Below is a small trained network, with its code and all its weights. Each question gives an input and a target symbol and asks what happens when units are switched off, that is, made to give their printed mean instead of their output.

import numpy as np


def w(rows, s, z=0):
    codes = np.array(rows[::2]) - 128.0
    scale = np.full(codes.shape[1], s)
    scale[-1] = z or s
    return codes * scale


def norm(h):
    return h / np.sqrt((h * h).mean(-1, keepdims=True) + 1e-5)


def f(y):
    return np.maximum(y, 0)


def softmax(a):
    e = np.exp(a - a.max(-1, keepdims=True))
    return e / e.sum(-1, keepdims=True)


def log_softmax(a):
    a = a - a.max(-1, keepdims=True)
    return a - np.log(np.exp(a).sum(-1, keepdims=True))


def net(x, mask):
    ids = ['βγδεζηξτφ'.index(c) for c in x.split()]
    T = len(ids)
    res = E[ids] + P[:T]
    r = norm(res)
    for j in range(3):
        rows = slice(2 * j, 2 * j + 2)
        q, k, v = (r @ M[0][rows].T for M in (Q, K, V))
        z = softmax(np.where(np.tri(T) > 0, q @ k.T / 2**0.5, -1e9)) @ v
        o = O[0][rows]
        res = res + np.where(mask[j], z, o[:, -1]) @ o[:, :-1]
    y = f(norm(res) @ A[0][:, :-1].T + A[0][:, -1])
    res = res + np.where(mask[3:7], y, B[0][:, -1]) @ B[0][:, :-1]
    return log_softmax(norm(res)[-1] @ U[:, :-1].T + U[:, -1])


Q, K, V, O, A, B = {}, {}, {}, {}, {}, {}
E = w([
[165,84,60,86,146,117],'β',
[15,181,57,209,174,65],'γ',
[139,228,130,219,125,50],'δ',
[1,140,122,72,205,92],'ε',
[109,136,206,124,170,42],'ζ',
[104,77,111,102,66,106],'η',
[128,156,119,160,57,169],'ξ',
[108,137,126,156,162,28],'τ',
[79,254,152,94,119,53],'φ',
],0.025)
P = w([
[84,252,180,129,158,49],'0',
[85,206,167,139,159,52],'1',
[105,192,171,139,138,66],'2',
[101,172,160,119,134,75],'3',
[125,157,145,137,128,93],'4',
[141,144,139,132,101,97],'5',
[148,135,123,137,98,123],'6',
[150,124,122,111,87,142],'7',
[141,96,99,110,64,175],'8',
[150,103,98,85,78,177],'9',
],0.012)
Q[0] = w([
[137,32,254,117,109,149],'head 0',
[122,53,228,95,87,98],'head 0',
[199,145,164,140,140,189],'head 1',
[188,85,229,145,156,143],'head 1',
[26,174,136,124,48,82],'head 2',
[184,146,128,113,187,121],'head 2',
],0.057)
K[0] = w([
[94,205,187,126,197,44],'head 0',
[129,200,93,104,112,55],'head 0',
[95,221,141,156,196,137],'head 1',
[118,164,232,139,188,66],'head 1',
[184,63,100,93,33,254],'head 2',
[124,134,153,122,116,41],'head 2',
],0.048)
V[0] = w([
[140,128,148,133,198,200],'head 0',
[101,253,147,75,123,162],'head 0',
[143,34,190,162,132,86],'head 1',
[76,64,159,203,163,149],'head 1',
[151,123,80,112,190,58],'head 2',
[113,94,105,91,66,85],'head 2',
],0.027)
O[0] = w([
[203,133,57,114,112,184,6],'head 0',
[83,3,179,119,107,195,175],'head 0',
[135,75,206,132,203,87,72],'head 1',
[65,35,158,133,126,167,18],'head 1',
[166,86,114,131,139,57,138],'head 2',
[88,159,133,102,60,139,191],'head 2',
],0.015,0.016)
A[0] = w([
[112,116,159,146,117,124,64],'neuron 0',
[227,194,40,92,180,127,197],'neuron 1',
[215,163,57,108,161,107,73],'neuron 2',
[126,169,139,145,168,255,1],'neuron 3',
],0.047,0.0042)
B[0] = w([
[175,145,106,126,111,143,168],'neuron 0',
[176,148,22,65,124,63,253],'neuron 1',
[173,195,47,94,131,179,229],'neuron 2',
[143,134,185,156,204,253,189],'neuron 3',
],0.037,0.032)
U = w([
[113,105,137,130,135,121,1],'β',
[71,79,85,203,138,118,96],'γ',
[203,121,155,208,86,119,2],'δ',
[150,113,83,70,162,112,205],'ε',
[167,58,180,127,172,81,159],'ζ',
[133,109,180,83,39,136,43],'η',
[119,125,151,159,178,190,197],'ξ',
[78,165,182,138,149,74,118],'τ',
[47,35,130,6,172,135,47],'φ',
],0.012,0.0038)

Each question gives the input, a string of symbols that net reads in full, and the target symbol t.
The units are the heads (2 rows each of Q, K, V and O) and the neurons (one row each of A and B). Each row of codes is followed by its name. A weight is (code - 128) times the scale printed after its matrix; where a second scale follows, it is the last column's (O, A, B and U).
mask holds one flag per unit, heads first, then neurons. A switched-off unit (its flag False) gives its mean, the last column of its rows in O or B, instead of its output. The means were averaged over made-up inputs and are rounded, as every weight is.
A unit's drop is (log p(t) with every unit on - log p(t) with that unit switched off) / (log p(t) with every unit on - log p(t) with every unit switched off).
The circuit of an input: a set's keep is (log p(t) with only the set's units on - log p(t) with every unit switched off) / (log p(t) with every unit on - log p(t) with every unit switched off). Starting from all 7 units, units are removed one at a time, each time the one whose removal leaves the highest keep (on an exact tie, the one counted first), for as long as the keep stays at least 0.8.
units of the circuit, in order: the units of the circuit, biggest drop first
unit that matters most: the unit with the biggest drop
k most important neurons: the k neurons with the biggest drops, biggest first
heads that matter: for each layer, one digit per head in row order, 1 if its drop is at least 0.15 and else 0, layers parted by /
drop of u: that unit's drop, to one decimal
input ε γ η ζ ξ, target ξ: heads that matter => 001
input φ ξ γ γ ε, target ξ: heads that matter => 001
input β ξ η, target ξ: 2 most important neurons => [neuron 1; neuron 2]
input δ φ ξ η φ ε φ γ γ, target τ: units of the circuit, in order => [head 0; neuron 1; neuron 2]
input ξ β β β τ η, target τ: heads that matter => 100
input ε η γ η ζ, target η: units of the circuit, in order => [head 2; neuron 1; neuron 3; neuron 2]
input β γ ξ ζ γ η β φ ζ, target φ: units of the circuit, in order => [head 0; head 1]
input ξ γ ζ, target ξ: 2 most important neurons => [neuron 1; neuron 0]
input ζ γ ξ τ ζ, target τ: units of the circuit, in order => [neuron 1; neuron 2; neuron 3]
input γ γ γ γ, target γ: most important neuron => [neuron 1]
input γ γ φ γ γ γ γ γ ε, target φ: 2 most important neurons => [neuron 2; neuron 1]
input τ γ γ γ γ φ, target η: units of the circuit, in order => [neuron 1; neuron 3; neuron 2; head 1]
input γ γ ε φ γ γ ε, target φ: heads that matter => 010
input ε β η η γ ζ, target η: 3 most important neurons => [neuron 1; neuron 3; neuron 0]
input β ζ β ε η, target η: 3 most important neurons => [neuron 1; neuron 3; neuron 2]
input η γ γ γ β ζ, target ζ: heads that matter => 010
input γ ξ γ γ γ φ δ, target ξ: heads that matter => 001
input γ β γ γ η γ β φ φ ξ, target ξ: heads that matter => 000
input φ ξ ξ φ φ ξ η φ, target τ: unit that matters most => head 0
input β ε γ φ η, target φ: unit that matters most => head 0
input ξ ε β ε γ ε γ γ φ η, target φ: heads that matter => 100
input γ φ τ, target ζ: drop of neuron 3 => 0.3
input τ ξ ζ β γ γ η γ τ, target τ: drop of head 2 => 0.0
input γ β γ ζ, target ζ: drop of neuron 2 => 0.4
input ξ ξ ζ, target ξ: drop of neuron 1 => 1.4
